Rows and roughly how far along a hidden order each lies, from 0 to 20
In the rows, 128 means zero.
[108  76 133 126 111 125 141 111 116 119 128 115 119 133 125 127 129 129
 121 115 128 120 135 145 130 124 128 129 125 131 130 128 127 119 132 115
 137 149 115 146 117 137 138 119 124 127 144 132 126] | 9
[109 118 120 125 126 122 138 132 123 110 127 114 127 113 123 129 118 126
 128 108 131 127 124 206 132 140 126 131 129 134 116 136 130 113 113  95
 131 133 138 153 116 116 127 117 129 132 133 111 133] | 9
[110 255 133 118 201 115 125 168 111 116 136 122 132 173 126 123 174 133
 117 117 105 139 100  67 130 148 118 128 136 131 142 126 123 149  49 154
 113 127 120 110 168 128  94 131 116 135 111 118 114] | 19
[113  64 149 131  84 122 142  92  66 137 136 127 100 133 129 135  96 128
 124 132 139  96 131 215 129  84 142 135 132 131 139  98 101 108 173 137
 159 151 108 159  72 129 164 111 130 115 205 146 132] | 4
[125  80 140 126 153 173 124 116 158 139 126 135 103 185 142 118 169 135
 114 130 123 154 179   1 132 151 131 118 122 120 121 142 126 165 105 167
 126 170 101  72 161 146 110 153 111 130 148 176 114] | 11
[103 191 122 123 132  88 144 134  63 104 139 117 135  91 113 138  89 122
 140 106 129 104  81 255 129 120 128 139 140 141 127 106 110  85 118 115
 139 104 153 191 110  90 151  97 143 132 149  95 138] | 9
[124  17 126 131 105 151 135  95 159 113 121 122 123 127 128 127 105 126
 124 114 145 134 157 111 132 143 132 126 122 130 108 156 133 133 147  83
 140 145 128 151 116 127 145 125 133 132 136 135 135] | 3
[123 108 125 129 139 136 130 100  99 104 138 126 125 136 128 131  95 124
 132 106 140 130 116 155 135 170 133 133 135 134  98 140 116 115 117  81
 137 121 154 164 128  99 135 122 133 135 161 122 141] | 6
[145   1 129 137 145 175 124  75 114 108 140 142 114 166 134 130  81 120
 132 109 150 145 144 107 131 173 147 129 132 128  81 159 106 116 170  88
 146 135 164 161 135 100 137 135 127 135 184 143 146] | 0
[121  37 127 128 144 155 128 106 129 108 133 125 119 145 129 126 114 126
 130 108 136 141 136 108 133 158 132 130 131 130  97 147 122 130 120  92
 134 134 141 149 135 112 125 129 128 135 150 138 136] | 6
[126  35 123 126 196 177 122 123 162 117 133 137 118 170 131 123 143 123
 127 106 138 161 160  32 133 223 135 123 126 125  89 147 123 134 102 136
 129 138 151 111 171 116 104 146 117 139 132 155 129] | 6
[105 196 148 120 172 116 128 154  97 130 134 122 108 186 134 121 182 137
 106 137 105 123 120  57 130 114 122 127 135 129 159 110 115 165  66 177
 122 152  89  98 156 146 107 134 110 126 134 137 112] | 20
[107 192 129 120 143 125 133 145 145 112 127 115 131 143 125 125 145 130
 118 112 120 135 129 106 131 149 121 127 128 134 129 129 131 125  82 137
 123 142 122 128 138 134 120 123 119 130 120 121 121] | 12
[123  22 127 131 105 139 136  93 128 107 130 127 123 119 125 132  85 123
 131 117 145 126 125 180 131 128 134 135 132 132 103 139 127 116 156  73
 144 121 143 170  97 116 153 116 136 130 152 126 140] | 3
[123   1 121 132 122 154 132  91 160 108 125 124 123 125 127 126 109 124
 127 113 147 140 152 108 132 158 132 127 124 129  95 158 137 126 144  67
 133 144 139 138 123 125 141 128 133 133 133 141 135] | 3
[107 137 145 123 165 130 131 132  62 126 146 120 107 181 131 127 149 131
 114 122 117 120 128 129 133 128 130 132 134 131 135 109 105 129 106 160
 138 151 113 153 144 121 115 124 111 125 171 135 122] | 13

Next part:
[134 127 114 120 128 133 173 163 130 144 122 127 124 137 152 127 157 108
 131 124 127 137 125 123 136 146 105 134 133 124 126 132 148 158 141 130
 127 125 106 132 126 140 140 130 132 125 130 132 118 128 136 114 113 142
 117 132 133] | 10
[133  95 142 121 128 128 255  50 166  64 127 157 129 116 116 127 131 161
 126 129 138 127 140 132 107 145  87 137 118 116 136 158 141 111 127 129
 125 109 124 132 122 110 126 135 143 125 102 104 159 130 135 135  95 129
 125 122 147] | 8
[137 112 115 125 129 131 138 156 131 143 125 132 121 127 150 127 137 109
 131 119 129 132 133 123 134 151 122 114 136 131 131 129 137 131 138 128
 131 128 127 135 124 132 131 145 132 127 135 125 135 129 139 111 110 135
 125 141 127] | 9
[138 123 136 124 127 126 151 135 154 112 126 128 127 125 152 127 137 127
 121 124 135 134 130 118 110 137  95 114 129 121 136 133 137 142 129 126
 128 126 106 134 122 117 135 121 135 123 116 132 141 129 136 123 128 131
 127 136 140] | 13
[134 120 105 121 127 139 251 110 127 141 121 151 122 138 108 127 148 129
 142 127 131 131 127 130 151 141 113 132 129 124 120 148 144 141 142 136
 127 101 129 130 139 147 137 137 133 121 120 109 119 113 134 117  83 141
 113 124 141] | 3
[131 122 102 124 130 138 222 121 100 137 124 158 125 136  99 128 143 115
 141 123 136 127 129 122 141 162 147  96 145 131 124 143 132 115 138 133
 134  73 166 134 139 146 150 141 132 124 150  88 118 113 132 101  99 145
 125 133 127] | 0
[132 123 107 127 129 138   1 255 110 195 122 117 119 132 151 125 137  92
 142 125 120 131 125 109 156 143 153 138 127 138 124  99 135 167 148 132
 133 143 159 130 146 151 130 145 122 136 128 152 102 111 136 103 130 134
 113 144 127] | 8
[132 110 125 132 130 128  92 120 112 117 135 134 126 122 130 131 102 114
 127 119 132 123 134 122 123 142 160  85 140 139 138 120 101 106 125 123
 136 122 132 134 133 112 131 151 128 121 168 109 144 140 128 133 147 119
 143 145 107] | 7
[131 106 104 126 130 137 190 109 120 135 120 154 120 131 105 126 146 126
 144 125 131 127 135 129 141 152 125 134 134 129 122 144 139 124 144 134
 129  97 163 132 133 143 134 151 133 129 124 108 128 106 137 113  81 140
 122 126 136] | 1
[134 120 114 118 128 140 209 214 143 169 114 114 116 144 136 126 170 117
 138 132 124 138 119 115 191 119  94 185 101 126 117 136 160 181 150 134
 121 137 134 124 144 142 120 138 131 132  91 162 105 115 140 128 106 130
 102 121 143] | 7
[127  87 129 136 131 126  99  87 127  93 138 150 126 111 124 129  87 135
 131 126 127 117 145 129 113 153 159 111 138 143 137 126 115  70 126 123
 134 124 151 133 128 108 119 159 126 131 146 105 138 123 129 129 137 117
 139 138 116] | 3
[141 149  96 114 130 141 202 171  93 163 119 147 127 147 102 127 146 101
 144 116 143 136 120 107 149 163 153  58 137 123 125 139 128 159 141 128
 135  75 129 137 149 150 164 134 138 115 169  86 128 132 136 101  96 147
 120 143 124] | 5
[135 116 156 121 128 118 255  15 180  43 126 133 132 118 124 126 145 153
 116 128 147 129 135 135  84 136  78 107 115 106 140 152 135 118 116 120
 123 115 115 132 105 108 129 116 146 122 120 113 187 148 135 147 108 126
 136 125 143] | 18
[134 122 101 123 129 139 128 163 117 170 123 142 119 132 121 127 141 112
 143 123 125 128 128 123 135 145 146 131 133 134 123 127 141 136 146 135
 131 114 142 132 138 150 132 145 126 129 130 123 111 112 135 105  95 143
 112 130 132] | 3
[138 127 148 121 129 121 158 122 158  91 129 118 133 121 155 127 117 127
 118 120 136 131 135 125 104 133 113  90 117 119 142 126 122 139 121 118
 128 161  74 136 116 106 127 125 138 120 149 122 178 160 135 149 146 118
 137 139 124] | 20
[136 123 120 129 130 128  86 145 102 120 134 127 126 129 131 132 121 103
 130 118 134 127 130 118 132 145 163  60 138 135 137 118  99 121 125 122
 137 121 124 133 133 118 132 150 129 117 183 109 138 144 130 143 149 121
 146 149 103] | 9
[131 113 116 120 128 133 208 148 143 140 120 133 122 135 140 125 159 125
 138 128 125 135 130 127 151 132  87 173 119 122 121 135 153 154 143 132
 122 134 117 127 126 141 124 138 135 132 101 144 125 118 140 125  88 134
 112 124 139] | 10
